Each row is followed by its class.
[ -4  -9  13   8  -3 -21   4 -12  -1 -19   5   8  -5   3 -40  -3 -15   6
   8   7 -12  -3   6 -14  -2 -12]
(58)
[-10 -14  -4  -7   6  19  -1 -13   9 -33   2   9   4  22 -23  -9 -14   7
  -5   4   6   0  12 -14   7 -19]
(53)
[ 23  -2  -5  -7   9 -12  12 -28  34 -18 -25  31   0  15  -5 -10 -13  34
 -19  28  22   3   4 -14 -26 -13]
(52)
[  7 -22 -24  -3   5  37 -16 -28  11 -49  14  -5  -2  33 -24 -22 -22  27
   3  -5  -1  14 -10  -9  19 -16]
(58)
[  1 -18  -6   4   4  38   4 -21  -4 -30   6  -8   6  31 -21  -7 -11  27
   0   4  -9  13 -10  -8   5 -18]
(58)
[ -2  -2  -5   4  13  35   5 -22  11 -20  16   4   7   7  -3 -17  -5  42
   6   7 -17  18 -31  -4  12   2]
(52)
[-12  -3  -6  -3  24  46 -20  -8  19 -47  21  12   7   8  -4 -19 -10  26
   3  -7 -16  10 -18  -9  30  -1]
(53)
[ 21  -6  12   5 -12 -66   4  -7 -14  13 -30   0   1   8 -18  14   8 -15
  13   3  21 -51   9 -10 -30 -24]
(52)
[ 20  -8  11  23   4   8  -7 -29  -1 -26  14  -8   0  13 -25  -9 -29  35
  19   5  -9  13 -20  -9   3 -13]
(52)
[ -7 -15   5   5   5  44   4  -9   0 -42  24 -29  -6   9 -19 -11 -36  13
  -6 -17 -18  20 -12  -1  28  -3]
(53)
[ 14 -18   4 -11  15  15   4 -22  13 -45  18   9   6  17 -26 -13 -56  17
  -3  10   8  11   6 -17  28 -21]
(49)
[ -1 -21   0  -2  11  36 -10 -13   3 -22  20 -21   1  17   2 -14 -23  24
   3 -18  -6  14 -13   6  21 -24]
(58)
[  9 -20  -3   0   2  40  -7 -38  23 -58  10  -8   7  17 -18 -17 -27  24
   1  -4  -2  13  -6 -18  14 -18]
(53)
[ -2 -21  -1   9   5  23  -8 -17  -6 -47  11   0   8  40 -27 -17   0  26
  -9 -12  -6  18  -5  -4   2 -14]
(53)
[  2 -24  -2 -10  10  50  13 -28  -5 -32  14 -10   7  19  -3  -8 -40  29
   6   6   3  16  -6 -46  25 -14]
(53)
[  0  -5  -1  -4  10  26   9 -21   4 -27   6  15   4  20 -15  -7 -20  24
   7   7  -8  10  -1  -8   2  -7]
(49)
[  2 -27  -3  -2   6  35  -7 -20   1 -38  14 -12  -1  30 -22 -28 -28  23
   4  -5  -6  12 -12 -11  16 -20]
(53)
[ -9 -28   4  -5  -4  23 -24 -10   1 -29  22 -21   5  13 -17 -20 -21  40
   8  -6 -15  19 -14   1  30 -15]
(52)
[ -4   5  -3 -12   3   2   6 -13  11 -21   9  21   0   3  -4  -6   1   5
  -1   6   4   2   0 -10   1  -3]
(53)
[ -5 -15  -8  -1   2  27   7  -3  -6 -12   7 -11   1  10  -6  -1  -1   0
  -4  -4   2   0  -7   3   9  -1]
(53)
[  0 -16  -6   0  11  78  -7 -19   1 -33  18 -30   3  33  -3 -23 -15  31
  -8 -11  -3  22 -25   1  27  -1]
(52)
[ 55 -16   1 -21   5 -80   0 -20  41   8 -53  27   3  30  -5   5  -7  20
   4  14  50 -14  34 -20 -47 -33]
(52)
[ 22 -32   9  -2  -4  20  24 -18 -17 -17  12 -35  -3  23 -13  -1 -41   3
   4   0   9   9  11  -8   9 -13]
(53)
[ -1   6  -8  14   0   9  16  -8  11  -2  -5  -2  -7  -5 -11   0 -17   3
   7  15  -8   3   0  -8  -8   8]
(52)
[ -9  -2   1  11  12   6 -11  -4   8 -23  13   8   3   3  -7 -10 -10   8
   1 -15  -6   8 -12  -7  18  -8]
(53)
[-22  -1  -8  -5   5  20  15 -13  13 -38   8  40   9  17 -30   1 -16  -9
  -7   9 -13  -4  21 -17   6   0]
(49)
[ -7  19  -9  10   6  57  17 -15  14 -54  19  42   0  21 -17 -27   3  25
 -11   4  -2  22 -21   3   0  16]
(49)
[-20  -8  -1  -4  12   9  -8 -15  10 -40  12  22   6  10 -19  -9  -9   4
   1   1  -1   0  -3 -11  12  -5]
(53)
[  6 -15  -5   3   8  30   8 -33   4 -32   5   9  -6  17 -12 -11 -17  29
  10  13  13  11  -1 -18  -2  -9]
(58)
[ 20 -38  -5  -5  -5  20   4 -15  -5  -6   1 -43  -4  33 -14 -11 -31  27
   2  -4   1  19  -3   0  17 -21]
(53)
[ -1  -8  -1  -5   7  -8  -6 -20  11 -23   1   6  -4  11 -22   7 -22  17
  -9   6  -6   2   4 -12   0 -19]
(53)
[ -6  -1 -11  -8  10  20 -11 -19  19 -27   8   7   4  15 -15 -13 -18  25
   1   8 -14  16 -15  -8  -1  -7]
(52)

Each row is followed by its class. Each block has new classes.
[ 11   4 -12  12   1  -8  -1   1   7   2 -11  -5  -7   3 -10  10  -6 -11
   7  -7  -9 -34   6  -1   1  15]
[63]
[ -9   3  -2  14  10   4   3   2  -4   3  -4  -6   2   1  -9   5   0   5
   4  -1  11 -14  -7  -7   0   3]
[61]
[ -9   7  -4  34  27   9   7   9   1  16 -11 -11   2  -3 -13   8   9  -9
  11   0   7 -35 -15  -5   8   6]
[64]
[-26   3 -14   6   0  -6  -4   1 -13  -7 -12 -14  14   9 -22  18 -11   9
  12  -2  14 -47  -8 -30  -8  18]
[64]
[  4   2   5  19   2   4   5  -1   5  17  -9  -6   0  -2  -8   3   4 -11
   7  -1  12 -24 -10  -5   0  11]
[64]
